Below is a small trained network, with its code and all its weights. Each question gives an input and a class and asks what happens when units are switched off, that is, made to give their printed mean instead of their output.

import numpy as np


def w(rows, s, z=0):
    codes = np.array(rows[::2]) - 128.0
    scale = np.full(codes.shape[1], s)
    scale[-1] = z or s
    return codes * scale


def f(y):
    return y / 2 * (1 + np.tanh(0.7978845608 * (y + 0.044715 * y**3)))


def log_softmax(a):
    a = a - a.max(-1, keepdims=True)
    return a - np.log(np.exp(a).sum(-1, keepdims=True))


def net(x, mask):
    res = np.array(x, float).reshape(1, 8) / 4 @ E
    y = f(res @ A[0][:, :-1].T + A[0][:, -1])
    res = res + np.where(mask, y, B[0][:, -1]) @ B[0][:, :-1]
    return log_softmax(res[-1] @ U[:, :-1].T + U[:, -1])


A, B = {}, {}
E = w([
[144,151,104,123,127,126],'x0',
[124,124,134,136,129,116],'x1',
[131,137,88,147,251,154],'x2',
[126,128,131,116,127,144],'x3',
[81,214,131,169,101,195],'x4',
[130,129,127,131,127,128],'x5',
[58,81,57,112,108,110],'x6',
[147,155,102,131,128,116],'x7',
],0.013)
A[0] = w([
[245,73,184,79,143,92,233],'n1',
[141,154,96,170,60,167,113],'n2',
[140,225,223,148,20,133,110],'n3',
[2,125,41,111,43,76,62],'n4',
[102,59,28,42,138,120,79],'n5',
[137,166,159,98,80,162,96],'n6',
[170,81,127,112,27,91,182],'n7',
[148,148,139,179,78,156,148],'n8',
[43,117,81,76,71,142,1],'n9',
[51,157,125,177,151,176,179],'n10',
[132,52,75,161,219,165,134],'n11',
],0.0099,0.004)
B[0] = w([
[197,187,106,157,118,181,244],'n1',
[143,192,126,118,126,87,166],'n2',
[39,96,103,96,242,45,242],'n3',
[184,177,99,98,97,164,223],'n4',
[25,84,120,150,143,103,211],'n5',
[25,132,142,85,159,57,163],'n6',
[155,176,181,178,175,255,223],'n7',
[110,115,170,92,218,114,168],'n8',
[199,169,120,89,133,167,172],'n9',
[162,201,165,104,117,170,201],'n10',
[154,84,45,156,115,102,219],'n11',
],0.0094,0.011)
U = w([
[159,202,129,99,177,214,170],'0',
[157,143,26,135,132,255,204],'1',
[27,78,41,92,166,103,4],'2',
],0.0087,0.0035)

Each question gives the input, the list of numbers given to net, and the class t.
The units are the neurons (one row each of A and B). Each row of codes is followed by its name. A weight is (code - 128) times the scale printed after its matrix; where a second scale follows, it is the last column's (A, B and U).
mask holds one flag per neuron, in row order. A switched-off neuron (its flag False) gives its mean, the last column of its row in B, instead of its output. The means were averaged over made-up inputs and are rounded, as every weight is.
A unit's drop is (log p(t) with every unit on - log p(t) with that unit switched off) / (log p(t) with every unit on - log p(t) with every unit switched off).
The circuit of an input: a set's keep is (log p(t) with only the set's units on - log p(t) with every unit switched off) / (log p(t) with every unit on - log p(t) with every unit switched off). Starting from all 11 units, units are removed one at a time, each time the one whose removal leaves the highest keep (on an exact tie, the one counted first), for as long as the keep stays at least 0.8.
circuit, biggest first: the units of the circuit, biggest drop first
unit that matters most: the unit with the biggest drop
top k neurons: the k neurons with the biggest drops, biggest first
drop when u is switched off: that unit's drop, to one decimal
input [-4,2,-1,6,1,-5,-8,3], class 2: circuit, biggest first -> n3, n7
input [5,-4,-3,-2,4,-5,8,-8], class 0: circuit, biggest first -> n11, n9
input [-7,-8,4,6,-6,2,-5,1], class 1: unit that matters most -> n11
input [6,-1,-8,-8,2,-2,0,1], class 2: top 2 neurons -> n3, n1
input [1,-3,-2,2,4,7,5,5], class 0: circuit, biggest first -> n11, n2
input [-3,2,-2,-3,4,-1,6,-8], class 0: circuit, biggest first -> n11, n10
input [5,3,-5,3,1,0,7,-7], class 0: top 4 neurons -> n11, n7, n9, n1
input [0,-1,-7,7,6,6,0,-6], class 2: top 2 neurons -> n3, n6
input [-3,3,7,7,-7,8,-3,4], class 1: top 2 neurons -> n1, n11
input [7,-3,-8,6,1,4,-5,4], class 2: top 2 neurons -> n3, n6
input [5,1,-1,3,6,8,-1,6], class 2: top 3 neurons -> n3, n7, n1
input [6,4,-4,-3,1,8,-3,7], class 2: top 3 neurons -> n3, n10, n4
input [0,-4,4,8,-4,-7,-8,-1], class 1: drop when n4 is switched off -> 0.0
input [0,0,-3,-1,7,-6,-3,-6], class 2: unit that matters most -> n3
input [3,0,4,-7,-7,3,-5,6], class 1: drop when n11 is switched off -> 0.1
input [-5,6,-1,-4,-4,7,1,3], class 1: drop when n6 is switched off -> 0.1
